Below is a small trained network, with its code and all its weights. Each question gives an input and a target symbol and asks what happens when units are switched off, that is, made to give their printed mean instead of their output.

import numpy as np


def w(rows, s, z=0):
    codes = np.array(rows[::2]) - 128.0
    scale = np.full(codes.shape[1], s)
    scale[-1] = z or s
    return codes * scale


def norm(h):
    return h / np.sqrt((h * h).mean(-1, keepdims=True) + 1e-5)


def f(y):
    return np.maximum(y, 0)


def softmax(a):
    e = np.exp(a - a.max(-1, keepdims=True))
    return e / e.sum(-1, keepdims=True)


def log_softmax(a):
    a = a - a.max(-1, keepdims=True)
    return a - np.log(np.exp(a).sum(-1, keepdims=True))


def net(x, mask):
    ids = ['ΔΠΨΩβγζηλμξ'.index(c) for c in x.split()]
    T = len(ids)
    res = E[ids] + P[:T]
    q, k, v = (norm(res) @ M[0].T for M in (Q, K, V))
    z = softmax(np.where(np.tri(T) > 0, q @ k.T / 3**0.5, -1e9)) @ v
    res = res + np.where(mask[0], z, O[0][:, -1]) @ O[0][:, :-1]
    y = f(norm(res) @ A[0][:, :-1].T + A[0][:, -1])
    res = res + np.where(mask[1:13], y, B[0][:, -1]) @ B[0][:, :-1]
    return log_softmax(norm(res)[-1] @ U[:, :-1].T + U[:, -1])


Q, K, V, O, A, B = {}, {}, {}, {}, {}, {}
E = w([
[122,87,114,123],'Δ',
[128,166,135,103],'Π',
[60,132,112,157],'Ψ',
[195,166,208,160],'Ω',
[135,88,189,124],'β',
[87,139,118,166],'γ',
[176,114,108,101],'ζ',
[170,144,140,57],'η',
[142,150,80,162],'λ',
[33,160,251,159],'μ',
[155,193,132,73],'ξ',
],0.028)
P = w([
[51,168,122,2],'0',
[61,145,110,42],'1',
[72,130,110,58],'2',
[77,117,104,64],'3',
[78,101,105,81],'4',
[86,95,100,88],'5',
[92,76,95,101],'6',
[103,61,104,116],'7',
[103,54,107,119],'8',
[94,83,106,85],'9',
],0.0086)
Q[0] = w([
[103,128,71,64],'H0',
[120,132,155,184],'H0',
[4,120,97,48],'H0',
],0.018)
K[0] = w([
[252,2,23,208],'H0',
[84,204,76,40],'H0',
[226,10,128,240],'H0',
],0.0071)
V[0] = w([
[149,52,2,45],'H0',
[155,197,76,157],'H0',
[168,173,157,139],'H0',
],0.0072)
O[0] = w([
[103,111,56,85,254],'H0',
[137,177,33,225,62],'H0',
[255,110,168,170,71],'H0',
],0.0075,0.0023)
A[0] = w([
[151,76,91,122,169],'N0',
[163,78,4,122,227],'N1',
[207,123,110,71,105],'N2',
[85,51,147,134,229],'N3',
[199,113,100,68,77],'N4',
[91,175,119,58,114],'N5',
[136,107,152,76,151],'N6',
[141,154,120,85,148],'N7',
[106,136,95,186,253],'N8',
[162,149,202,76,126],'N9',
[133,183,139,103,79],'N10',
[186,136,133,125,166],'N11',
],0.016,0.0052)
B[0] = w([
[57,212,80,91,167],'N0',
[99,223,113,193,239],'N1',
[42,139,240,122,185],'N2',
[198,77,81,63,228],'N3',
[103,166,254,66,176],'N4',
[217,116,121,176,254],'N5',
[121,110,30,134,217],'N6',
[88,131,65,172,198],'N7',
[163,43,192,213,192],'N8',
[187,65,88,136,242],'N9',
[136,99,105,158,172],'N10',
[112,218,141,140,159],'N11',
],0.0081,0.0089)
U = w([
[45,138,5,18,1],'Δ',
[241,150,49,148,93],'Π',
[57,73,95,128,97],'Ψ',
[254,150,235,169,135],'Ω',
[203,53,135,40,164],'β',
[160,84,157,193,85],'γ',
[16,215,119,83,135],'ζ',
[117,170,173,15,109],'η',
[97,211,120,215,163],'λ',
[107,130,226,120,243],'μ',
[210,219,141,73,118],'ξ',
],0.0098,0.006)

Each question gives the input, a string of symbols that net reads in full, and the target symbol t.
The units are the heads (3 rows each of Q, K, V and O) and the neurons (one row each of A and B). Each row of codes is followed by its name. A weight is (code - 128) times the scale printed after its matrix; where a second scale follows, it is the last column's (O, A, B and U).
mask holds one flag per unit, heads first, then neurons. A switched-off unit (its flag False) gives its mean, the last column of its rows in O or B, instead of its output. The means were averaged over made-up inputs and are rounded, as every weight is.
A unit's drop is (log p(t) with every unit on - log p(t) with that unit switched off) / (log p(t) with every unit on - log p(t) with every unit switched off).
The circuit of an input: a set's keep is (log p(t) with only the set's units on - log p(t) with every unit switched off) / (log p(t) with every unit on - log p(t) with every unit switched off). Starting from the 12 units with the biggest drops (on a tie, the unit counted first), units are removed one at a time, each time the one whose removal leaves the highest keep (on an exact tie, the one counted first), for as long as the keep stays at least 0.8.
units of the circuit, in order: the units of the circuit, biggest drop first
most important unit: the unit with the biggest drop
k most important neurons: the k neurons with the biggest drops, biggest first
drop of u: that unit's drop, to one decimal
input ξ ξ Ψ β Ω Ψ Δ Π, target Δ: 2 most important neurons	N8, N9
input ξ Π Ψ Ψ β Ψ, target β: units of the circuit, in order	H0, N3, N1
input β Π λ β Π η, target η: 4 most important neurons	N4, N2, N8, N3
input λ Π Ψ Π ζ ξ, target ζ: 3 most important neurons	N2, N3, N4
input Π λ λ ξ Π, target λ: units of the circuit, in order	H0, N3
input μ Π λ Π Π ξ, target λ: units of the circuit, in order	H0, N3, N1
input Ψ Π Ω μ Π Π ξ η, target μ: most important unit	N2
input Π Ψ μ η η β Π ξ, target β: units of the circuit, in order	H0, N1
input Ψ Ω β Π Ψ, target β: units of the circuit, in order	N3, H0, N1
input Ψ Ψ ξ γ Δ Π Ψ Π Π, target Δ: 2 most important neurons	N9, N8
input Ψ γ Ψ β ξ, target β: 2 most important neurons	N1, N9
input λ Ω β β β η Ψ β γ, target β: 2 most important neurons	N3, N1
input ζ Ψ λ Π, target λ: 3 most important neurons	N3, N9, N1
input μ γ λ Π β Π Π, target β: units of the circuit, in order	N1
input γ ξ Π, target Π: 2 most important neurons	N5, N1
input γ Π Ω γ, target Ω: drop of H0	0.3
input η ξ λ γ ξ, target λ: drop of N9	0.0
input Δ λ Ω ξ, target Ω: drop of H0	0.6
input Δ Π ξ Δ Π λ, target λ: drop of N8	0.2
input β Ψ ξ λ λ β ξ ζ ξ Δ, target Δ: most important unit	N3
